Here is a tiny trained network, its code and every weight. The questions are about switching its units off for an input and a target symbol, where a switched-off unit gives its printed mean instead of its output.

import numpy as np


def w(rows, s, z=0):
    codes = np.array(rows[::2]) - 128.0
    scale = np.full(codes.shape[1], s)
    scale[-1] = z or s
    return codes * scale


def f(y):
    return np.maximum(y, 0)


def softmax(a):
    e = np.exp(a - a.max(-1, keepdims=True))
    return e / e.sum(-1, keepdims=True)


def log_softmax(a):
    a = a - a.max(-1, keepdims=True)
    return a - np.log(np.exp(a).sum(-1, keepdims=True))


def net(x, mask):
    ids = ['βδεζηπστφψω'.index(c) for c in x.split()]
    T = len(ids)
    res = E[ids] + P[:T]
    r = res
    for j in range(3):
        rows = slice(4 * j, 4 * j + 4)
        q, k, v = (r @ M[0][rows].T for M in (Q, K, V))
        z = softmax(np.where(np.tri(T) > 0, q @ k.T / 4**0.5, -1e9)) @ v
        o = O[0][rows]
        res = res + np.where(mask[j], z, o[:, -1]) @ o[:, :-1]
    y = f(res @ A[0][:, :-1].T + A[0][:, -1])
    res = res + np.where(mask[3:19], y, B[0][:, -1]) @ B[0][:, :-1]
    return log_softmax(res[-1] @ U[:, :-1].T + U[:, -1])


Q, K, V, O, A, B = {}, {}, {}, {}, {}, {}
E = w([
[133,113,156],'β',
[188,55,107],'δ',
[167,118,137],'ε',
[90,135,144],'ζ',
[124,75,52],'η',
[113,127,139],'π',
[8,151,148],'σ',
[133,83,114],'τ',
[193,99,234],'φ',
[89,152,162],'ψ',
[62,202,168],'ω',
],0.017)
P = w([
[171,135,141],'0',
[58,51,153],'1',
[183,140,116],'2',
[53,45,161],'3',
[177,147,100],'4',
[40,51,180],'5',
[173,162,92],'6',
[58,57,203],'7',
[169,151,58],'8',
[61,52,231],'9',
[158,170,58],'10',
[89,87,254],'11',
],0.0091)
Q[0] = w([
[157,134,143],'h0',
[61,130,100],'h0',
[101,115,144],'h0',
[104,90,77],'h0',
[164,248,79],'h1',
[81,14,192],'h1',
[34,41,167],'h1',
[210,190,168],'h1',
[205,178,154],'h2',
[133,109,230],'h2',
[149,123,218],'h2',
[158,151,120],'h2',
],0.014)
K[0] = w([
[158,131,157],'h0',
[57,138,70],'h0',
[89,115,157],'h0',
[118,91,47],'h0',
[62,51,219],'h1',
[195,220,51],'h1',
[148,212,46],'h1',
[155,116,245],'h1',
[214,177,135],'h2',
[79,213,92],'h2',
[109,210,100],'h2',
[177,126,141],'h2',
],0.013)
V[0] = w([
[93,49,255],'h0',
[127,130,127],'h0',
[96,183,138],'h0',
[124,50,200],'h0',
[118,144,112],'h1',
[18,249,13],'h1',
[136,148,111],'h1',
[94,116,139],'h1',
[107,182,135],'h2',
[204,185,111],'h2',
[109,58,129],'h2',
[164,103,117],'h2',
],0.0065)
O[0] = w([
[54,50,87,253],'h0',
[129,122,125,128],'h0',
[184,52,110,148],'h0',
[55,120,113,193],'h0',
[120,128,121,125],'h1',
[36,66,2,118],'h1',
[111,150,136,118],'h1',
[148,80,98,144],'h1',
[90,164,129,157],'h2',
[168,94,36,54],'h2',
[144,114,168,139],'h2',
[168,92,103,86],'h2',
],0.0081,0.004)
A[0] = w([
[213,116,70,149],'n0',
[102,120,91,94],'n1',
[121,130,218,75],'n2',
[155,206,28,191],'n3',
[146,228,55,178],'n4',
[174,96,164,171],'n5',
[144,65,154,137],'n6',
[235,254,41,136],'n7',
[60,104,169,161],'n8',
[186,136,87,252],'n9',
[141,121,61,186],'n10',
[100,162,65,128],'n11',
[156,249,57,45],'n12',
[87,118,63,89],'n13',
[75,117,156,119],'n14',
[55,45,118,96],'n15',
],0.0095,0.0043)
B[0] = w([
[196,122,180,157],'n0',
[157,143,133,152],'n1',
[83,79,114,182],'n2',
[55,71,118,150],'n3',
[66,98,73,151],'n4',
[86,98,130,166],'n5',
[134,170,112,169],'n6',
[158,139,3,157],'n7',
[180,106,94,254],'n8',
[116,153,217,162],'n9',
[124,126,161,152],'n10',
[157,158,108,152],'n11',
[79,129,203,138],'n12',
[172,149,137,169],'n13',
[162,124,135,210],'n14',
[106,176,143,248],'n15',
],0.022,0.0092)
U = w([
[102,161,187,85],'β',
[216,94,185,25],'δ',
[214,59,42,5],'ε',
[129,113,137,214],'ζ',
[190,1,50,193],'η',
[92,168,190,152],'π',
[154,242,125,175],'σ',
[106,180,239,133],'τ',
[69,126,207,27],'φ',
[133,126,129,134],'ψ',
[40,147,71,204],'ω',
],0.0084,0.0031)

Each question gives the input, a string of symbols that net reads in full, and the target symbol t.
The units are the heads (4 rows each of Q, K, V and O) and the neurons (one row each of A and B). Each row of codes is followed by its name. A weight is (code - 128) times the scale printed after its matrix; where a second scale follows, it is the last column's (O, A, B and U).
mask holds one flag per unit, heads first, then neurons. A switched-off unit (its flag False) gives its mean, the last column of its rows in O or B, instead of its output. The means were averaged over made-up inputs and are rounded, as every weight is.
A unit's drop is (log p(t) with every unit on - log p(t) with that unit switched off) / (log p(t) with every unit on - log p(t) with every unit switched off).
The circuit of an input: a set's keep is (log p(t) with only the set's units on - log p(t) with every unit switched off) / (log p(t) with every unit on - log p(t) with every unit switched off). Starting from the 12 units with the biggest drops (on a tie, the unit counted first), units are removed one at a time, each time the one whose removal leaves the highest keep (on an exact tie, the one counted first), for as long as the keep stays at least 0.8.
circuit, biggest first: the units of the circuit, biggest drop first
k most important neurons: the k neurons with the biggest drops, biggest first
heads that matter: for each layer, one digit per head in row order, 1 if its drop is at least 0.15 and else 0, layers parted by /
drop of u: that unit's drop, to one decimal
input ω ω ψ ω π ω δ π, target η: circuit, biggest first -> (n2, h1, n9, n15)
input π η φ, target φ: circuit, biggest first -> (h1, n2, n5)
input ω ω π ω τ δ ψ δ δ ψ, target η: circuit, biggest first -> (n8, n2, h1, n15)
input η β σ ω ω ω ω δ π ω τ, target τ: heads that matter -> 001
input π ω δ π, target η: circuit, biggest first -> (h1, n15, n2, n9)
input δ δ ω τ ω ε, target σ: most important neuron -> (n15)
input ω δ δ π φ τ ω β π β φ, target φ: circuit, biggest first -> (h1, n8, n2, n5)
input ω δ ω ω ε τ ω τ ω φ ω ω, target σ: heads that matter -> 011
input ω ω ω ψ τ δ ψ δ ω φ, target σ: heads that matter -> 110
input ω π β τ ψ ω δ ω δ ω, target η: 2 most important neurons -> (n8, n2)
input ζ ω ω ω ω π δ ω δ ζ, target η: 4 most important neurons -> (n8, n2, n9, n14)
input ω ω δ σ, target η: heads that matter -> 011
input τ η ω δ δ τ ω ψ δ ω ω, target ω: heads that matter -> 000
input ω ω ω ω ω σ σ, target σ: heads that matter -> 010
input τ τ δ, target δ: heads that matter -> 001
input ω δ ω, target ω: most important neuron -> (n7)
input δ ω φ β ω φ, target σ: 2 most important neurons -> (n15, n6)
input δ π δ σ, target η: drop of n9 -> 0.2
input β τ τ ω δ φ, target η: drop of h0 -> 0.0
input φ φ ω β, target σ: drop of h1 -> 0.3
input ψ ω ω σ τ η ω ε, target σ: most important neuron -> (n15)
